Questions about the grid below.
1) Read off the entry just left of 155.
2) Read off the first entry in reading order.
3) Read off the entry in the top-right corner.
4) Read off the largest entry in the last row.
5) Read off the entry directly below the smallest entry.
6) Read off the 2nd largest entry.
7) Read off the 2nd entry, reading row by row.
8) Read off the second-last entry, reading row by row.
 74 182  83  64 119  78  74  74 163 180 122 172
108 155 124 106 125 112 121 108 153 149 118 130
 91 186 109  62 112  67  76  91 172 176 119 194
 61 177  94  86 124  61  73  85 150 178 106 186
 77 191  98  64 102  62  71  64 158 166 112 190
 62 180  81  67 115  65  68  73 153 165 100 193
 80 142  95  82 157  77 105 121 166 189  92 181
 83 170  91  77 134  74  77  85 150 177 112 193
 77 203 102  67 112  55  81  69 171 180 116 191
 58 195 100  57 109  65  58  67 166 175 106 202
 88 190 108  57 137  85  98  95 171 179 106 182
1) 108
2) 74
3) 172
4) 190
5) 65
6) 202
7) 182
8) 106

 96 131 101 116 153 135 116 142 105 141 111 118
133 140 109 158 110  64  79 135 116 124 126  70
101 128 108 114 148 120 119 156 115 142 110 123
134 124  99 137 113  89 119 127 124 141 129 131
102 117 110 100 147 118 124 152 110 143 106 110
153 133 148 164 115 130 135 114 130 104 160 130
172 139 159 153 119 126 134 111 140  93 159 126
105 205 125 139 167  93 143  76  99  60 114 118
102 119 101 129 135 127 121 148 108 131 104 122
100 120 104 118 135 128 136 137 108 131 113 115
 84 132 104 101 131 125 125 145 120 153 117 112
 97 131  97 119 151 132 110 150 113 134 108 123
 97 131  97 117 131 124 128 147 116 142 104 122
 92 141  92 110 138 128 118 137 115 149  98 121
153 141 158 138 118 130 132 108 139 113 161 121
 82 128 105 112 136 124 122 149 110 143 101 112
Rows and columns are numbered from 0.
Give the entry in row 2 and column 0.
A: 101
Give the entry in the top-left corner.
A: 96
Give the top entry of the column that holds the largest entry.
A: 131
Give the entry directly below the largest entry.
A: 119
Give the largest entry.
A: 205
The entry in row 1 and column 2 -> 109
The entry just left of the largest entry is 105
Give the entry just left of 145.
A: 125
The bottom-left entry -> 82
The entry in row 0 and column 2: 101
The entry directly below the smallest entry is 131
The bottom-right entry -> 112
The entry just left of 98: 149
Give the entry directly above the largest entry.
A: 139
The entry at row 1, column 0 -> 133
The smallest entry: 60
Give the entry just right of the largest entry.
A: 125
The bottom entry of the column that holds the largest entry: 128
Give the top-right entry.
A: 118
The entry directly below 151 -> 131
Give the entry directly above 151.
A: 131
Give the entry directly above 60.
A: 93
The entry at row 2, column 2: 108

Read these off the row that follows.
1) The entry just left of 154?
2) The entry just right of 146?
array([144, 123, 122, 152, 144, 203, 152, 111, 147, 133, 154, 116, 124,
       146, 133])
1) 133
2) 133

array([[ 86, 145, 137,  82,  91, 116, 158, 146, 140, 135, 130,  99, 142],
       [134,  85,  94, 153, 130, 118,  79,  86,  82, 104, 106, 121,  80],
       [ 85, 144, 133,  80,  92, 117, 159, 146, 139, 132, 124,  97, 143],
       [139,  81,  90, 159, 132, 118,  74,  82,  74, 103, 105, 121,  77],
       [ 93, 141, 129, 104,  92, 127, 160, 142, 128, 143, 131, 102, 128],
       [134,  89,  96, 152, 130, 121,  86,  90,  85, 107, 108, 119,  85],
       [ 79, 152, 138,  75,  87, 117, 167, 154, 145, 137, 128,  95, 149],
       [ 81, 148, 136,  77,  89, 116, 160, 148, 144, 133, 126,  98, 144],
       [ 97, 140, 134,  90,  97, 116, 150, 139, 137, 132, 130, 108, 137],
       [ 91, 145, 135,  85,  93, 117, 159, 146, 138, 135, 128, 100, 144],
       [ 89, 148, 135,  82,  94, 118, 159, 148, 143, 134, 126, 104, 146],
       [ 80, 151, 136,  78,  88, 118, 166, 153, 141, 137, 126,  94, 147],
       [ 85, 146, 137,  77,  91, 113, 157, 146, 144, 131, 127, 100, 145],
       [135,  84,  91, 153, 128, 116,  76,  84,  77, 103, 104, 121,  79],
       [152, 145, 151, 203, 172, 172, 154, 164,  87, 173, 160,  99, 150]])
Rows and columns are numbered from 0.
The top-right entry is 142
The entry just right of the centre entry -> 148
Read off the entry in row 0 and column 2.
137
Read off the entry at row 1, column 0.
134
Read off the entry just right of the largest entry.
172
Read off the entry at row 0, column 0.
86
Read off the bottom-right entry.
150
The top entry of the column that holds the largest entry -> 82
Read off the entry in row 2 and column 0.
85
Read off the entry at row 2, column 1.
144
Read off the largest entry.
203
The entry in row 0 and column 1: 145
The entry at row 1, column 1 is 85
Read off the entry in the bottom-left corner.
152
The entry just right of 124: 97
Read off the entry just left of the largest entry.
151
The entry at row 1, column 2: 94
The entry directly below 147 -> 145

206  92  90 142 122 101  90 141 114 123 101 162 165  90
150 154 151 117 112  73 198 117 101 139  79 106  89 127
100  73 120 184 177 111 172  97 113  77 118 111 106 176
107  89 136  92 114 169 184  73  73 146 129 173  97 102
104  79 122 175 177 111 180  92 112  84 111 110 106 171
112  69 120 197 117 105 105 145 104  70 154 137 106 164
144 107 105  81 160 185 140  80 124 162 115 165 163  84
196 166 121 122 101  79  97 169 140 146  98 122 150 101
108 138 148 180 100  76 116 171 128  91 144  96  92 175
156  78 118 140 144 100 195  84  78 113  81 144 107 120
Indices start at 0.
Find the entry at row 1, column 0.
Answer: 150
The entry directly above 121 -> 105
Find the largest entry.
Answer: 206
The entry at row 0, column 1 -> 92
Find the entry directly above 172.
Answer: 198
The top-right entry: 90
The entry at row 1, column 1 is 154
Find the entry directly below 142.
Answer: 117
The entry directly below the smallest entry -> 107
The bottom-left entry -> 156
The entry at row 0, column 2 is 90
The entry directly above 185: 105
Find the entry directly above 124.
Answer: 104
Find the entry at row 2, column 0.
Answer: 100
Find the entry just right of the smallest entry.
Answer: 120
The entry just left of 148 is 138
The entry just right of 166: 121
The entry directly below 137 -> 165
The entry directly above the smallest entry: 79
Find the entry just right of 91.
Answer: 144
Find the entry just left of the smallest entry.
Answer: 112
The entry at row 2, column 1 -> 73

Read these off the array that follows.
1) Report the entry directly below 192.
2) Report the 1st entry, reading row by row.
3) Report the bottom entry of the column that holds the smallest entry.
4) Report the entry directly above the smallest entry.
5) Report the entry just right of 97.
6) Report the third largest entry.
7) Report the 4th entry in reading order.
8) Report the entry directly below the largest entry.
140 208 121  96  90
 68  76  70 137 140
129 192 123 128 161
 81 154 188 101 137
132 181 101 109  92
140 103  97 143 134
158 150 167 139 106
118 127  98 109 133
101  46 100 124 117
1) 154
2) 140
3) 46
4) 127
5) 143
6) 188
7) 96
8) 76

Questions about the matrix below.
1) Find the bottom-right entry.
2) Find the bottom-left entry.
3) Find the first entry, reading row by row.
4) Find the last entry of the smallest entry's row.
5) Find the fourth entry in reading order.
6) Find the maximum.
7) Find the second smallest entry.
8) Find the fourth-last entry, reading row by row.
array([[181, 129, 128, 180, 127, 129, 123, 128, 130, 131, 128],
       [203, 129, 127, 163, 131, 130, 127, 127, 132, 130, 128],
       [200, 129, 127, 175, 130, 130, 126, 128, 131, 131, 128],
       [155, 129, 129, 163, 124, 128, 122, 129, 128, 129, 127],
       [192, 129, 128, 180, 128, 129, 124, 128, 131, 131, 128]])
1) 128
2) 192
3) 181
4) 127
5) 180
6) 203
7) 123
8) 128

X =
 92 159 107  97 129 104  98 106 139 159 125
 88 157  91 102 129  99  87  99 157 158 114
 90 170  90  86 123  88  87  93 144 165 119
182  62 173 197 172 204 197 190 123 104 119
 79 175 106  82 105  86  83  87 157 168 116
Rows and columns are numbered from 0.
The entry at row 2, column 0 is 90
The bottom-right entry: 116
The entry in the bottom-left corner -> 79
Give the entry just left of 165.
144
Give the entry in row 0 and column 1.
159
Give the entry just right of the smallest entry.
173
The minimum is 62
Give the entry at row 1, column 1.
157
Give the top-left entry.
92
The bottom entry of the column that holds the smallest entry -> 175
Give the entry in the top-right corner.
125
Give the entry just left of the smallest entry.
182
Give the top entry of the column that holds the largest entry.
104
Give the entry in row 1 and column 0.
88
The entry at row 0, column 2: 107
Give the entry directly above 82.
197
Give the bottom entry of the column that holds the largest entry.
86

Questions about the table below.
1) Give the last entry, reading row by row.
2) Give the entry directly above the smallest entry.
3) Give the entry in the bottom-left corner.
135	156	196	164	146
121	135	87	141	160
1) 160
2) 196
3) 121

[161 158  96 197 182]
What is the entry just left of 197? 96
What is the entry just left of 158? 161
The entry just right of 161 is 158

Read these off the row that follows.
1) Give the entry just right of the smallest entry.
2) Give the entry just left of 115.
 57 119 207 115 153
1) 119
2) 207

grid = ((57, 112, 151, 101, 113, 147, 91, 148, 94, 106, 121, 107), (140, 143, 61, 137, 153, 92, 135, 156, 103, 164, 71, 160), (147, 158, 70, 137, 147, 97, 153, 117, 92, 183, 95, 176), (131, 182, 134, 131, 133, 183, 145, 144, 134, 190, 141, 148), (164, 151, 113, 178, 86, 115, 136, 115, 157, 143, 125, 139), (156, 174, 64, 143, 143, 123, 144, 143, 128, 183, 93, 171), (150, 155, 117, 155, 122, 130, 147, 102, 143, 171, 136, 158), (152, 151, 137, 120, 139, 156, 142, 161, 124, 141, 158, 122), (142, 115, 199, 131, 117, 164, 121, 130, 176, 91, 195, 99))
The entry just right of 123 -> 144
Which number is the entry just left of 124? 161
The entry just left of the largest entry -> 115
Which number is the maximum? 199
The entry just right of the largest entry: 131
Which number is the entry just left of 161? 142
